Below is a small trained network, with its code and all its weights. Each question gives an input and a target symbol and asks what happens when units are switched off, that is, made to give their printed mean instead of their output.

import numpy as np


def w(rows, s, z=0):
    codes = np.array(rows[::2]) - 128.0
    scale = np.full(codes.shape[1], s)
    scale[-1] = z or s
    return codes * scale


def norm(h):
    return h / np.sqrt((h * h).mean(-1, keepdims=True) + 1e-5)


def softmax(a):
    e = np.exp(a - a.max(-1, keepdims=True))
    return e / e.sum(-1, keepdims=True)


def log_softmax(a):
    a = a - a.max(-1, keepdims=True)
    return a - np.log(np.exp(a).sum(-1, keepdims=True))


def net(x, mask):
    ids = ['ΞΠΨΩβγδεζηθλμστφ'.index(c) for c in x.split()]
    T = len(ids)
    res = E[ids] + P[:T]
    u = 0
    for l in range(3):
        r = norm(res)
        for j in range(2):
            rows = slice(2 * j, 2 * j + 2)
            q, k, v = (r @ M[l][rows].T for M in (Q, K, V))
            z = softmax(np.where(np.tri(T) > 0, q @ k.T / 2**0.5, -1e9)) @ v
            o = O[l][rows]
            res = res + np.where(mask[u + j], z, o[:, -1]) @ o[:, :-1]
        u += 2
    return log_softmax(norm(res)[-1] @ U[:, :-1].T + U[:, -1])


Q, K, V, O = {}, {}, {}, {}
E = w([
[135,186,117,173,67],'Ξ',
[104,158,134,98,111],'Π',
[147,252,30,141,105],'Ψ',
[82,167,119,166,51],'Ω',
[99,201,187,194,144],'β',
[51,123,198,185,93],'γ',
[184,201,119,158,123],'δ',
[151,138,59,196,49],'ε',
[99,199,82,243,95],'ζ',
[78,159,87,147,81],'η',
[244,190,24,125,75],'θ',
[56,223,130,150,121],'λ',
[100,146,93,185,142],'μ',
[138,112,182,155,88],'σ',
[97,142,153,120,69],'τ',
[160,151,44,85,36],'φ',
],0.0042)
P = w([
[131,116,145,167,156],'0',
[155,244,253,92,67],'1',
[143,121,46,149,132],'2',
[116,136,151,116,180],'3',
[127,170,161,131,54],'4',
[143,118,56,141,132],'5',
[118,136,147,106,169],'6',
[118,155,169,120,57],'7',
[143,117,59,138,132],'8',
[119,138,143,99,164],'9',
[118,141,168,111,63],'10',
[143,117,60,136,131],'11',
[119,137,142,93,160],'12',
[119,130,168,112,68],'13',
],0.019)
Q[0] = w([
[91,36,132,92,254],'L0H0',
[91,85,118,181,112],'L0H0',
[94,124,92,161,85],'L0H1',
[177,180,139,66,141],'L0H1',
],0.0083)
K[0] = w([
[233,105,114,243,253],'L0H0',
[59,111,137,209,106],'L0H0',
[142,218,121,134,60],'L0H1',
[125,97,60,140,178],'L0H1',
],0.0068)
V[0] = w([
[129,29,1,192,231],'L0H0',
[37,73,52,34,117],'L0H0',
[146,187,136,152,88],'L0H1',
[107,195,193,68,103],'L0H1',
],0.0046)
O[0] = w([
[141,91,78,165,153,4],'L0H0',
[69,96,180,221,149,35],'L0H0',
[73,70,110,134,2,168],'L0H1',
[185,198,41,87,71,141],'L0H1',
],0.0067,0.0042)
Q[1] = w([
[172,93,117,139,3],'L1H0',
[99,145,85,116,123],'L1H0',
[25,201,75,125,108],'L1H1',
[69,161,133,66,253],'L1H1',
],0.008)
K[1] = w([
[49,175,95,89,133],'L1H0',
[171,155,155,125,44],'L1H0',
[81,183,80,123,48],'L1H1',
[156,195,211,254,143],'L1H1',
],0.0087)
V[1] = w([
[179,124,129,151,79],'L1H0',
[148,213,181,82,94],'L1H0',
[143,164,58,255,163],'L1H1',
[135,152,90,100,173],'L1H1',
],0.0075)
O[1] = w([
[184,156,113,105,139,149],'L1H0',
[65,156,132,255,224,204],'L1H0',
[62,170,149,176,145,252],'L1H1',
[97,121,107,93,135,171],'L1H1',
],0.0061,0.0031)
Q[2] = w([
[153,77,141,193,75],'L2H0',
[101,161,90,167,71],'L2H0',
[114,70,141,165,75],'L2H1',
[82,129,146,5,209],'L2H1',
],0.015)
K[2] = w([
[61,215,55,67,149],'L2H0',
[106,255,178,41,79],'L2H0',
[43,121,116,41,134],'L2H1',
[218,77,245,187,165],'L2H1',
],0.0093)
V[2] = w([
[142,147,201,97,129],'L2H0',
[140,239,158,36,131],'L2H0',
[2,110,141,6,75],'L2H1',
[98,99,86,93,247],'L2H1',
],0.0071)
O[2] = w([
[59,2,184,123,105,216],'L2H0',
[154,163,212,59,153,255],'L2H0',
[69,148,79,66,159,92],'L2H1',
[148,101,109,123,226,125],'L2H1',
],0.008,0.0059)
U = w([
[157,193,211,131,72,141],'Ξ',
[128,69,138,70,218,167],'Π',
[149,239,82,115,167,144],'Ψ',
[57,152,142,111,54,164],'Ω',
[117,156,207,215,207,93],'β',
[36,54,163,216,109,56],'γ',
[219,127,188,158,177,107],'δ',
[172,117,74,162,48,226],'ε',
[83,205,118,241,108,80],'ζ',
[34,129,45,124,114,135],'η',
[250,135,118,99,128,134],'θ',
[32,193,140,164,194,50],'λ',
[134,95,85,212,186,253],'μ',
[175,27,195,150,125,91],'σ',
[86,54,179,60,100,74],'τ',
[166,103,59,31,88,105],'φ',
],0.016,0.004)

Each question gives the input, a string of symbols that net reads in full, and the target symbol t.
The units are the heads (2 rows each of Q, K, V and O). Each row of codes is followed by its name. A weight is (code - 128) times the scale printed after its matrix; where a second scale follows, it is the last column's (O and U).
mask holds one flag per head, layer by layer. A switched-off head (its flag False) gives its mean, the last column of its rows in O, instead of its output. The means were averaged over made-up inputs and are rounded, as every weight is.
A unit's drop is (log p(t) with every unit on - log p(t) with that unit switched off) / (log p(t) with every unit on - log p(t) with every unit switched off).
The circuit of an input: a set's keep is (log p(t) with only the set's units on - log p(t) with every unit switched off) / (log p(t) with every unit on - log p(t) with every unit switched off). Starting from all 6 units, units are removed one at a time, each time the one whose removal leaves the highest keep (on an exact tie, the one counted first), for as long as the keep stays at least 0.8.
circuit, biggest first: the units of the circuit, biggest drop first
most important unit: the unit with the biggest drop
which heads matter: for each layer, one digit per head in row order, 1 if its drop is at least 0.15 and else 0, layers parted by /
input λ Π λ Ξ ε Ω Ψ φ Ψ Ω Ψ γ, target γ: circuit, biggest first	[L1H0, L0H0, L2H0, L0H1]
input θ Ξ Π Π λ σ Ξ, target θ: most important unit	L0H0
input Ω ε μ λ ζ σ θ σ Ψ, target Ψ: circuit, biggest first	[L1H0, L2H0]
input θ γ Ξ, target Ξ: circuit, biggest first	[L2H0, L0H0, L2H1]
input γ ε μ β σ μ μ δ σ Ψ Π Π Ψ, target γ: circuit, biggest first	[L2H0, L1H0, L0H1, L0H0]
input Ψ ε τ ζ σ Π Π γ τ Π λ Ξ λ, target Ψ: circuit, biggest first	[L2H0, L0H0, L1H1]
input Π η τ φ η η τ, target Π: which heads matter	11 / 10 / 01
input φ μ φ γ Π λ τ γ β Ω λ Ξ γ, target φ: which heads matter	11 / 11 / 10
input λ Π λ λ μ γ γ, target λ: which heads matter	10 / 01 / 11
input Π θ τ Ω μ γ η, target Π: circuit, biggest first	[L0H1, L1H0, L0H0, L2H1]
input μ Ξ Ψ σ τ μ Π γ Ω Π, target μ: which heads matter	11 / 00 / 10
input ε Ω Π Π λ σ Ξ, target ε: which heads matter	11 / 11 / 10
input τ μ λ σ λ Π Π β Ω β η Ξ θ, target τ: which heads matter	11 / 11 / 11
input Ξ β η τ γ ε γ Ψ λ Π η Π γ, target Ξ: most important unit	L1H0
input δ Π φ ε β γ ζ μ Π γ, target δ: circuit, biggest first	[L0H0, L2H1, L2H0]
input γ Π Π Π Ξ Ω Ξ Ψ μ ζ, target γ: circuit, biggest first	[L1H0, L2H0, L0H1, L0H0]
input γ τ η η γ β Ω φ β Ψ φ γ ε, target γ: which heads matter	01 / 10 / 10
input θ Π σ μ ε ζ Ω μ η Π ε Ω, target Ω: circuit, biggest first	[L0H1, L2H0, L0H0, L1H0]
input μ β β τ σ Π λ, target μ: circuit, biggest first	[L2H0, L0H0, L2H1]
input Π τ Π Ψ Π Π γ, target Π: most important unit	L0H1
input τ μ ε θ τ η ε, target τ: which heads matter	11 / 10 / 11
input φ τ η φ, target φ: circuit, biggest first	[L1H0, L0H0, L0H1, L2H0]
input Ψ Π μ θ φ Ψ ε φ Ψ Π, target Ψ: which heads matter	10 / 00 / 10
input λ φ μ β Ψ γ Π Ω φ θ φ θ, target θ: which heads matter	10 / 10 / 11
input Π β γ Π λ φ Ξ λ τ β γ γ λ, target Π: which heads matter	11 / 11 / 01
